Here is a tiny trained network, its code and every weight. The questions are about switching its units off for an input and a class, where a switched-off unit gives its printed mean instead of its output.

import numpy as np


def w(rows, s, z=0):
    codes = np.array(rows[::2]) - 128.0
    scale = np.full(codes.shape[1], s)
    scale[-1] = z or s
    return codes * scale


def norm(h):
    return h / np.sqrt((h * h).mean(-1, keepdims=True) + 1e-5)


def f(y):
    return np.maximum(y, 0)


def log_softmax(a):
    a = a - a.max(-1, keepdims=True)
    return a - np.log(np.exp(a).sum(-1, keepdims=True))


def net(x, mask):
    res = np.array(x, float).reshape(1, 4) / 4 @ E
    u = 0
    for l in range(3):
        y = f(norm(res) @ A[l][:, :-1].T + A[l][:, -1])
        res = res + np.where(mask[u : u + 8], y, B[l][:, -1]) @ B[l][:, :-1]
        u += 8
    return log_softmax(norm(res)[-1] @ U[:, :-1].T + U[:, -1])


A, B = {}, {}
E = w([
[87,199,49,142,169,58],'x0',
[216,73,48,140,149,134],'x1',
[145,135,134,119,134,123],'x2',
[112,184,84,3,42,185],'x3',
],0.011)
A[0] = w([
[111,203,103,134,137,108,60],'0.n1',
[126,193,54,52,62,173,1],'0.n2',
[119,101,235,88,130,148,151],'0.n3',
[163,53,157,104,133,179,59],'0.n4',
[158,76,200,164,104,212,239],'0.n5',
[117,91,69,105,197,74,107],'0.n6',
[164,144,115,68,9,216,84],'0.n7',
[132,166,172,167,163,110,167],'0.n8',
],0.012,0.0036)
B[0] = w([
[28,77,163,175,155,153,163],'0.n1',
[72,38,122,37,186,46,224],'0.n2',
[98,122,126,140,69,2,211],'0.n3',
[145,101,70,126,178,241,186],'0.n4',
[27,114,90,17,134,65,245],'0.n5',
[210,183,70,176,99,91,185],'0.n6',
[188,217,138,216,37,225,255],'0.n7',
[46,136,69,154,74,175,186],'0.n8',
],0.0087,0.0099)
A[1] = w([
[168,134,166,160,83,205,98],'1.n1',
[107,201,182,198,81,155,121],'1.n2',
[48,98,218,72,168,110,155],'1.n3',
[116,185,134,92,134,202,4],'1.n4',
[146,165,109,27,146,95,175],'1.n5',
[104,98,152,26,77,154,73],'1.n6',
[99,194,189,56,209,148,18],'1.n7',
[131,57,2,88,157,151,112],'1.n8',
],0.012,0.0032)
B[1] = w([
[213,161,155,222,70,170,163],'1.n1',
[142,200,178,92,203,155,178],'1.n2',
[171,152,68,163,102,2,219],'1.n3',
[144,126,47,106,150,115,161],'1.n4',
[11,41,111,49,165,153,192],'1.n5',
[163,171,117,198,148,69,243],'1.n6',
[98,83,55,211,47,14,137],'1.n7',
[188,43,126,118,207,206,255],'1.n8',
],0.0099,0.0088)
A[2] = w([
[114,233,220,149,78,133,79],'2.n1',
[135,8,236,128,164,141,64],'2.n2',
[63,108,108,108,148,32,199],'2.n3',
[208,134,147,134,141,181,82],'2.n4',
[103,167,222,87,52,156,16],'2.n5',
[186,104,161,131,95,221,29],'2.n6',
[89,186,64,82,126,140,78],'2.n7',
[87,203,201,169,184,146,3],'2.n8',
],0.013,0.0062)
B[2] = w([
[194,30,51,184,197,152,174],'2.n1',
[100,125,48,12,186,186,152],'2.n2',
[135,144,180,98,72,153,254],'2.n3',
[109,184,175,146,75,84,161],'2.n4',
[180,106,59,249,186,52,151],'2.n5',
[93,191,193,109,102,135,159],'2.n6',
[156,100,160,159,156,96,164],'2.n7',
[56,187,167,116,229,187,143],'2.n8',
],0.016,0.012)
U = w([
[26,126,169,65,35,29,206],'0',
[223,127,15,254,167,43,142],'1',
[131,2,2,29,216,215,148],'2',
[216,216,162,107,14,248,60],'3',
[11,234,211,214,254,171,1],'4',
],0.015,0.0087)

Each question gives the input, the list of numbers given to net, and the class t.
The units are the neurons (one row each of A and B). Each row of codes is followed by its name. A weight is (code - 128) times the scale printed after its matrix; where a second scale follows, it is the last column's (A, B and U).
mask holds one flag per neuron, layer by layer. A switched-off neuron (its flag False) gives its mean, the last column of its row in B, instead of its output. The means were averaged over made-up inputs and are rounded, as every weight is.
A unit's drop is (log p(t) with every unit on - log p(t) with that unit switched off) / (log p(t) with every unit on - log p(t) with every unit switched off).
The circuit of an input: a set's keep is (log p(t) with only the set's units on - log p(t) with every unit switched off) / (log p(t) with every unit on - log p(t) with every unit switched off). Starting from the 12 units with the biggest drops (on a tie, the unit counted first), units are removed one at a time, each time the one whose removal leaves the highest keep (on an exact tie, the one counted first), for as long as the keep stays at least 0.8.
circuit, biggest first: the units of the circuit, biggest drop first
k most important neurons: the k neurons with the biggest drops, biggest first
k most important neurons of layer l: the k neurons of layer l with the biggest drops, biggest first
drop when u is switched off: that unit's drop, to one decimal
input [-4,8,1,3], class 3: circuit, biggest first -> [0.n7]
input [-6,2,-7,1], class 3: 3 most important neurons -> [0.n7, 0.n4, 0.n2]
input [2,-2,-1,-6], class 4: 2 most important neurons -> [0.n2, 0.n5]
input [-1,1,3,6], class 3: 4 most important neurons -> [0.n7, 0.n3, 0.n5, 1.n4]
input [1,0,-3,-6], class 4: 2 most important neurons of layer 1 -> [1.n3, 1.n8]
input [8,2,-8,1], class 2: 2 most important neurons of layer 0 -> [0.n7, 0.n3]
input [-4,-4,4,1], class 1: 2 most important neurons -> [0.n7, 0.n2]
input [0,1,0,2], class 3: 2 most important neurons -> [0.n7, 0.n3]
input [-1,6,7,8], class 3: 2 most important neurons -> [0.n7, 0.n5]
input [0,-8,-8,7], class 1: 2 most important neurons of layer 0 -> [0.n7, 0.n5]
input [-3,-6,8,3], class 1: 2 most important neurons -> [0.n7, 2.n1]
input [-2,0,-8,4], class 1: 2 most important neurons -> [0.n7, 1.n8]
input [1,-5,1,0], class 4: 4 most important neurons -> [0.n2, 0.n5, 1.n2, 2.n8]
input [0,5,-4,-1], class 2: circuit, biggest first -> [1.n8]
input [-6,2,-6,1], class 3: 2 most important neurons -> [0.n7, 0.n4]
input [-5,-1,-1,1], class 1: 3 most important neurons -> [0.n7, 0.n2, 0.n3]
input [0,-1,3,7], class 1: 4 most important neurons -> [0.n5, 0.n7, 1.n8, 0.n4]
input [6,-6,6,0], class 4: 2 most important neurons of layer 0 -> [0.n2, 0.n5]
input [-8,8,-1,2], class 3: 2 most important neurons -> [0.n7, 0.n2]
input [-8,1,-3,-8], class 2: circuit, biggest first -> [2.n2]
input [-4,3,1,1], class 3: 2 most important neurons -> [0.n7, 0.n2]
input [1,-3,7,-6], class 4: 2 most important neurons of layer 0 -> [0.n2, 0.n5]
input [4,-3,2,-2], class 4: 2 most important neurons of layer 0 -> [0.n2, 0.n5]
input [3,-2,-8,0], class 4: 2 most important neurons of layer 0 -> [0.n2, 0.n5]
input [-3,-2,-2,1], class 1: 2 most important neurons of layer 0 -> [0.n7, 0.n2]
input [-6,-1,-6,-5], class 0: drop when 1.n3 is switched off -> 0.2
input [0,-2,-2,-1], class 0: drop when 0.n7 is switched off -> 2.6
input [-6,6,-6,7], class 3: drop when 0.n7 is switched off -> 5.5
